j233: [ 57 151  82  77 130  74  63 108  69 123 109]
j414: [154 123  95  73 124 104 135 132  63 123 117]
j479: [113 170 113 150 119 184  94 122 152 125 122]
j687: [113 170 151 150 119 184  94 122 152 125 122]
j837: [ 62 118 155 152 127  91  76 112 155 123 110]
j544: [146 109 170 169 117 119 108 131  69 123 109]
j759: [146 109 170 149 117 119 128 131 149 122 114]
has: [152 122  94 184] : no
[113 170 151 150 119 184  94 122 152 125 122] : j687
[ 62 118 155 152 127  91  76 112 155 123 110] : j837
size: [ 57 151  82  77 130  74  63 108  69 123] : 10

j607: [128 120 134 128 128]
j846: [152 133 145 138 131]
j12: [150  88 123  80  70]
size: [152 133 145 138] : 4
places j607: [134] : 2

j290: [112 149 129 121 111 132 130 115 128 119 129 134 117 126  74 145 111 133
 141 111 131 142 128 126 126 148 121 110 127 163 123 130 134 117]
j526: [122 121 129 127 138 127 125 130 126 143 128 131 132 131 136 135 121 125
 135 133 127 123 124 122 139 154 132 144 130 112 131 129 122 127]
j498: [166 132 111 148  84 115 137 104 142 116 139 109 136 125 166 125 167 167
 136 137 117 132 146 118 125 145 136  87 128 137 118 128 116 110]
j32: [116 147 141 127 154 125 121 154 111 123 127 126 148 127  59 111  88 128
 132 144 140 125 123 127 127 130 117 116 127 119 137 124 140 150]
j398: [114 138 162 129 138 112 127 139 122 123 126 118 130 128 120 136 102 128
 138 117 147 120 130 125 122 134 128 120 131 122 148 132 124 134]
j821: [ 94 112 114  81 127 142 126 117 138 136 128 134 114 128 178 140 114 127
 116 132 123 133 127 136 129 119 136 170 130 133 131 126 139 115]
j243: [118 138 138 124 136 127 127 136 131 122 129 129 123 127 145 130 132 126
 137 110 138 124 127 132 124 127 128 136 128 131 140 132 125 136]
j59: [129 130 145 141 176 140 123 164 123 130 122 149 126 130 146 111 142 124
 148 107 140 119 106 142 125  82 112 154 125 109 135 131 135 159]
size: [166 132 111 148  84 115 137 104 142 116 139 109] : 12
places j32: [127] : 3 10 13 23 24 28
places j498: [167] : 16 17
has: [137 124] : yes

j89: [143  88 107  70]
j171: [133 133 128 114]
j621: [ 69  69 115  69]
j101: [ 93 134 141  94]
j933: [143  88 107 152]
j796: [ 69 128 157 167]
j649: [ 69 113 157 136]
size: [69] : 1
where: [136] : j649, 3
places j621: [69] : 0 1 3
has: [ 69 128 157] : yes
has: [133 128] : yes
where: [134] : j101, 1
places j171: [114] : 3

j64: [156 140 150 128 149  94 114 171 106 122 106 131  86 137 103 155  80 104
 169 107 157 109 129 128 105 144  97 110  92  95 131 124]
j571: [ 93 116 141 104 108 191 111 112 114 141  83 121 167 160 132 145 135  97
 129 128 130 130 163 119 124 135 179 153 117 166 107 137]
j907: [138 100 174 107  64 172 140 154 132  97 113 148 105 115 133 160 109 133
 140 123  88 115 106 131 117 141 148 113 159 167 138 142]
j361: [146 128 188 147 151 104 152 103  95  97 122 100 113 118 106 130 122  64
 134 114 132 159 112  96 145  87 124 115 117 158 126 133]
j538: [120 126 129 141 119 143 142 153 141 166  75 119 108 102 120 122  82 116
 135 118 108 143 163 144 108 147 103  73  89 158 150 164]
j740: [118 147  84 126 159 148 124 126  80 165 140 146 100 127 150 154 171 156
 130 155 169 119 109 131 130 152 116 128 157  91 101  96]
j426: [121 145 153 138 187 123 133 116  62 161 130 139 119 105 135 169 136 108
 195 148 146 123 113 117 121 128 143 125  90 151 136 160]
j212: [121 145 153 138 187 123 133 116  62 161 130 139 119 105 135 169 136 108
 195 148 146 123 113 117 121 128 130 145 135 118  96 153]
j410: [143 124  94 152 146 104 134 114 116 137 158 141 118  86 129 105  96 131
 143 135 176 124 119 177 110 128  90  92 128 150 166 153]
j466: [137 131 111 135  92 123 122 148 199 113 154 133 140  96 131 100  99 163
 120 118  69 117 131 148 100 128 127 102 141 144 152 158]
j910: [121 145 153 138 187 123 133 116  62 161 130 139 119 105 135 169 136 108
 195 148 146 123 113 117 121 128 130 145 135 118  96 126]
where: [191] : j571, 5
size: [146 128 188 147 151 104 152 103  95  97] : 10
[138 100 174 107  64 172 140 154 132  97 113 148 105 115 133 160 109 133
 140 123  88 115 106 131 117 141 148 113 159 167 138 142] : j907
where: [83] : j571, 10

j515: [128 136  67 151 140 116 136]
j193: [125 135 172 126 123 130 120]
j450: [129 145 141 162 138 120 134]
places j515: [140] : 4
size: [129 145 141] : 3
where: [134] : j450, 6

j185: [145 198 104 149 152 127 120  87 183 123 181 119 141 123 142 112 140 124
 142 125 124]
j221: [145 198 104 149 150 127 120  87 183 123 181 119 141 181 110 117 151 157
 104  68  68]
j871: [153 105 168 159 114 107 175 129 103 132  96  96 145 180 132 156 129 145
 136 182 162]
places j871: [156] : 15
where: [107] : j871, 5
has: [198 104] : yes
where: [151] : j221, 16

j269: [ 85 150 151  89  98  82 180  77  96 178 138  70 114 138 181  98 101 133
 116 150 109 101 175 181 107 104 161 154]
j47: [ 81  83 178  89 143 102 109 135  86  77 121  84 167 181  98  81 188 142
  80 104 141 111  81 136 104  70 150 156]
j264: [186  88 185 112 103 144 129  70  75  98  73  88  79 128 127 166 143 139
 145  86 144 115 174 172 153 122 119 114]
j868: [149 109  68 178 137  95 182 160  71 144 170 133 102 142 106 108 153  93
 156 139 120 119 108 144 137  92 174 140]
j143: [101  99 151 106 137 134 184 178 151 106 160 181  79 149  79  69 107 142
  85 152  87 131 145 167 180 134  82 170]
j484: [183 102  87 170  99  79 134  96 163 104  98 142 104 142 185 127 143  71
 175 111  96  88 184 156 111 160  77 153]
j654: [ 96  81  69 123 161 113 174  75  94 111 113  74 168 183  69 122 140 175
 167  94 136 108 174 178 137 120 128 136]
j527: [153 142 109 147 109 119 182 178 177  84 107 147 136 175 154 120  93  69
 101 121 177 120 163 171 166  96  85 106]
j29: [ 94 165 145 163 118 156 147 119 111  83 166 140 112  84 187 115 134 102
 151 173 126 110 176 181 106  87  95 171]
where: [187] : j29, 14
has: [181  98  81 188] : yes

